Below are the code and all the weights of a small trained network. Each question names an input and a target symbol and asks about switching units off, where a switched-off unit gives its printed mean instead of its output.

import numpy as np


def w(rows, s, z=0):
    codes = np.array(rows[::2]) - 128.0
    scale = np.full(codes.shape[1], s)
    scale[-1] = z or s
    return codes * scale


def norm(h):
    return h / np.sqrt((h * h).mean(-1, keepdims=True) + 1e-5)


def f(y):
    return np.maximum(y, 0)


def softmax(a):
    e = np.exp(a - a.max(-1, keepdims=True))
    return e / e.sum(-1, keepdims=True)


def log_softmax(a):
    a = a - a.max(-1, keepdims=True)
    return a - np.log(np.exp(a).sum(-1, keepdims=True))


def net(x, mask):
    ids = ['αβγδεζηθλμξστφψω'.index(c) for c in x.split()]
    T = len(ids)
    res = E[ids] + P[:T]
    q, k, v = (norm(res) @ M[0].T for M in (Q, K, V))
    z = softmax(np.where(np.tri(T) > 0, q @ k.T / 2**0.5, -1e9)) @ v
    res = res + np.where(mask[0], z, O[0][:, -1]) @ O[0][:, :-1]
    y = f(norm(res) @ A[0][:, :-1].T + A[0][:, -1])
    res = res + np.where(mask[1:13], y, B[0][:, -1]) @ B[0][:, :-1]
    return log_softmax(norm(res)[-1] @ U[:, :-1].T + U[:, -1])


Q, K, V, O, A, B = {}, {}, {}, {}, {}, {}
E = w([
[197,155,179,12,139,181,99,127],'α',
[70,76,142,124,118,138,180,52],'β',
[154,146,220,40,146,189,94,110],'γ',
[138,34,185,64,152,134,36,115],'δ',
[53,87,169,61,113,154,90,115],'ε',
[138,143,103,21,117,146,68,151],'ζ',
[175,159,118,4,121,103,129,124],'η',
[192,85,163,58,119,67,105,113],'θ',
[59,148,202,142,117,178,182,66],'λ',
[89,102,172,186,135,150,220,31],'μ',
[69,226,159,145,117,227,182,80],'ξ',
[169,180,225,73,126,148,122,121],'σ',
[121,64,203,109,107,79,154,72],'τ',
[77,188,136,62,118,161,153,101],'φ',
[124,92,154,36,105,66,121,111],'ψ',
[254,184,189,96,161,198,121,92],'ω',
],0.0083)
P = w([
[113,123,128,127,37,116,56,43],'0',
[99,131,124,96,234,85,114,117],'1',
[124,109,123,60,48,132,94,29],'2',
[108,115,128,91,206,102,160,156],'3',
[140,93,122,58,42,173,130,55],'4',
[99,136,160,111,171,81,160,199],'5',
[155,75,115,61,34,165,133,54],'6',
[111,127,167,126,156,87,173,229],'7',
[174,45,118,66,45,196,149,90],'8',
[132,97,143,149,148,104,187,255],'9',
[185,15,126,49,62,248,192,136],'10',
],0.0099)
Q[0] = w([
[144,154,116,189,254,52,102,171],'head 0',
[82,160,98,201,111,103,84,152],'head 0',
],0.015)
K[0] = w([
[154,154,118,88,144,127,61,8],'head 0',
[51,154,119,129,107,104,130,70],'head 0',
],0.014)
V[0] = w([
[197,54,118,42,122,101,35,228],'head 0',
[20,195,88,22,118,222,2,199],'head 0',
],0.006)
O[0] = w([
[45,201,128,121,120,142,40,175,253],'head 0',
[108,118,130,99,146,226,122,252,162],'head 0',
],0.015,0.0027)
A[0] = w([
[77,129,96,159,87,167,175,108,138],'neuron 0',
[90,146,141,113,164,115,130,169,135],'neuron 1',
[93,164,118,121,111,101,71,36,72],'neuron 2',
[160,148,169,99,116,209,161,159,174],'neuron 3',
[136,167,124,123,97,73,84,3,2],'neuron 4',
[180,126,139,83,89,157,70,39,112],'neuron 5',
[107,95,95,92,69,110,93,117,219],'neuron 6',
[75,186,87,164,113,91,48,160,67],'neuron 7',
[9,100,111,135,253,43,168,196,207],'neuron 8',
[177,15,71,122,175,97,208,100,72],'neuron 9',
[131,57,123,114,211,125,242,249,251],'neuron 10',
[191,146,83,170,136,31,171,45,14],'neuron 11',
],0.011,0.0042)
B[0] = w([
[184,107,157,84,103,116,136,124,150],'neuron 0',
[181,118,130,130,101,171,105,129,201],'neuron 1',
[123,165,96,183,152,127,118,209,196],'neuron 2',
[136,62,88,150,144,47,149,96,250],'neuron 3',
[179,99,31,115,142,167,80,141,203],'neuron 4',
[82,151,162,129,70,157,178,130,245],'neuron 5',
[153,115,133,165,123,119,191,88,202],'neuron 6',
[167,146,157,135,173,67,123,82,171],'neuron 7',
[137,239,118,16,131,250,113,251,224],'neuron 8',
[137,192,130,131,128,208,48,129,170],'neuron 9',
[174,174,159,185,174,87,135,191,254],'neuron 10',
[12,87,159,114,202,53,129,170,153],'neuron 11',
],0.013,0.0097)
U = w([
[102,181,116,83,189,223,69,215,115],'α',
[248,170,209,139,146,158,165,147,91],'β',
[152,115,137,187,168,18,188,199,129],'γ',
[98,133,223,126,154,221,135,73,150],'δ',
[140,202,71,233,144,126,12,105,26],'ε',
[61,111,111,114,168,179,102,99,221],'ζ',
[89,102,202,63,65,84,234,140,201],'η',
[150,124,40,160,51,198,152,146,78],'θ',
[102,152,187,150,84,108,2,120,182],'λ',
[119,104,91,109,201,116,115,60,253],'μ',
[139,19,122,136,134,155,124,203,41],'ξ',
[190,125,163,55,43,78,61,80,180],'σ',
[178,5,118,55,105,138,115,152,101],'τ',
[163,72,119,62,72,139,19,130,119],'φ',
[93,228,214,188,62,85,136,114,80],'ψ',
[34,123,54,133,153,57,121,182,155],'ω',
],0.0099,0.0044)

Each question gives the input, a string of symbols that net reads in full, and the target symbol t.
The units are the heads (2 rows each of Q, K, V and O) and the neurons (one row each of A and B). Each row of codes is followed by its name. A weight is (code - 128) times the scale printed after its matrix; where a second scale follows, it is the last column's (O, A, B and U).
mask holds one flag per unit, heads first, then neurons. A switched-off unit (its flag False) gives its mean, the last column of its rows in O or B, instead of its output. The means were averaged over made-up inputs and are rounded, as every weight is.
A unit's drop is (log p(t) with every unit on - log p(t) with that unit switched off) / (log p(t) with every unit on - log p(t) with every unit switched off).
The circuit of an input: a set's keep is (log p(t) with only the set's units on - log p(t) with every unit switched off) / (log p(t) with every unit on - log p(t) with every unit switched off). Starting from the 12 units with the biggest drops (on a tie, the unit counted first), units are removed one at a time, each time the one whose removal leaves the highest keep (on an exact tie, the one counted first), for as long as the keep stays at least 0.8.
units of the circuit, in order: the units of the circuit, biggest drop first
unit that matters most: the unit with the biggest drop
k most important neurons: the k neurons with the biggest drops, biggest first
drop when u is switched off: that unit's drop, to one decimal
input ζ φ ψ, target γ: units of the circuit, in order -> head 0; neuron 10; neuron 8
input ζ ω ε, target θ: unit that matters most -> neuron 4
input θ σ ψ ω λ, target θ: 4 most important neurons -> neuron 4; neuron 2; neuron 8; neuron 10
input σ ζ γ α ξ ω θ, target θ: units of the circuit, in order -> neuron 4; head 0; neuron 5; neuron 6
input ξ δ σ, target λ: units of the circuit, in order -> head 0; neuron 8; neuron 10; neuron 7
input ξ ω ξ ω η α ω λ σ ξ, target γ: units of the circuit, in order -> head 0; neuron 3
input θ ω τ ψ ω τ ξ, target ω: units of the circuit, in order -> head 0; neuron 11
input γ ψ η ω δ σ η ξ ω ξ ξ, target β: units of the circuit, in order -> head 0; neuron 9; neuron 10; neuron 8
input σ ω ζ α ω θ α α ξ σ ξ, target η: 3 most important neurons -> neuron 4; neuron 10; neuron 0
input τ ω ζ ξ ψ σ λ ω ω ω ξ, target θ: units of the circuit, in order -> head 0; neuron 4; neuron 8; neuron 5
input θ γ ξ ψ ξ, target ψ: units of the circuit, in order -> neuron 8; neuron 4
input ψ ξ ξ σ ψ ζ ξ ω β, target θ: units of the circuit, in order -> head 0; neuron 4; neuron 5; neuron 6
input σ ω σ ξ ω ξ ξ ω θ θ μ, target ε: units of the circuit, in order -> head 0; neuron 8
input ξ ζ ξ μ ω ω ζ η ω φ ξ, target γ: units of the circuit, in order -> neuron 3; neuron 8
input σ ξ ε, target β: 2 most important neurons -> neuron 9; neuron 10
input σ ζ ω λ δ, target δ: unit that matters most -> neuron 9
input ω ζ ξ ψ ζ ω ω, target θ: units of the circuit, in order -> head 0; neuron 4; neuron 5; neuron 8
input ζ δ λ λ σ, target δ: 2 most important neurons -> neuron 9; neuron 11
input ζ η τ, target σ: 3 most important neurons -> neuron 10; neuron 8; neuron 5
input ζ η ω ξ λ η η, target σ: 3 most important neurons -> neuron 10; neuron 8; neuron 7
input θ ω ω ω ω σ ω λ ξ, target δ: 3 most important neurons -> neuron 9; neuron 11; neuron 8
input ω η ξ β ζ ψ ω θ δ ω, target γ: unit that matters most -> neuron 3
input ξ δ τ, target λ: 4 most important neurons -> neuron 8; neuron 10; neuron 5; neuron 7
input ω ω θ ω λ θ τ β σ, target ζ: 2 most important neurons -> neuron 11; neuron 9
input ω ω ω ξ λ, target β: 2 most important neurons -> neuron 9; neuron 10
input ξ ε ξ ψ δ ψ ω, target ψ: drop when neuron 8 is switched off -> 0.3
input ξ ω θ, target θ: unit that matters most -> neuron 4
input φ ω σ θ ω, target ε: drop when neuron 4 is switched off -> 0.3
input ξ σ ω ζ ω α ω τ λ, target ω: drop when head 0 is switched off -> 1.1
input ω ω ω ω ε μ ω ω, target γ: drop when neuron 1 is switched off -> 0.0
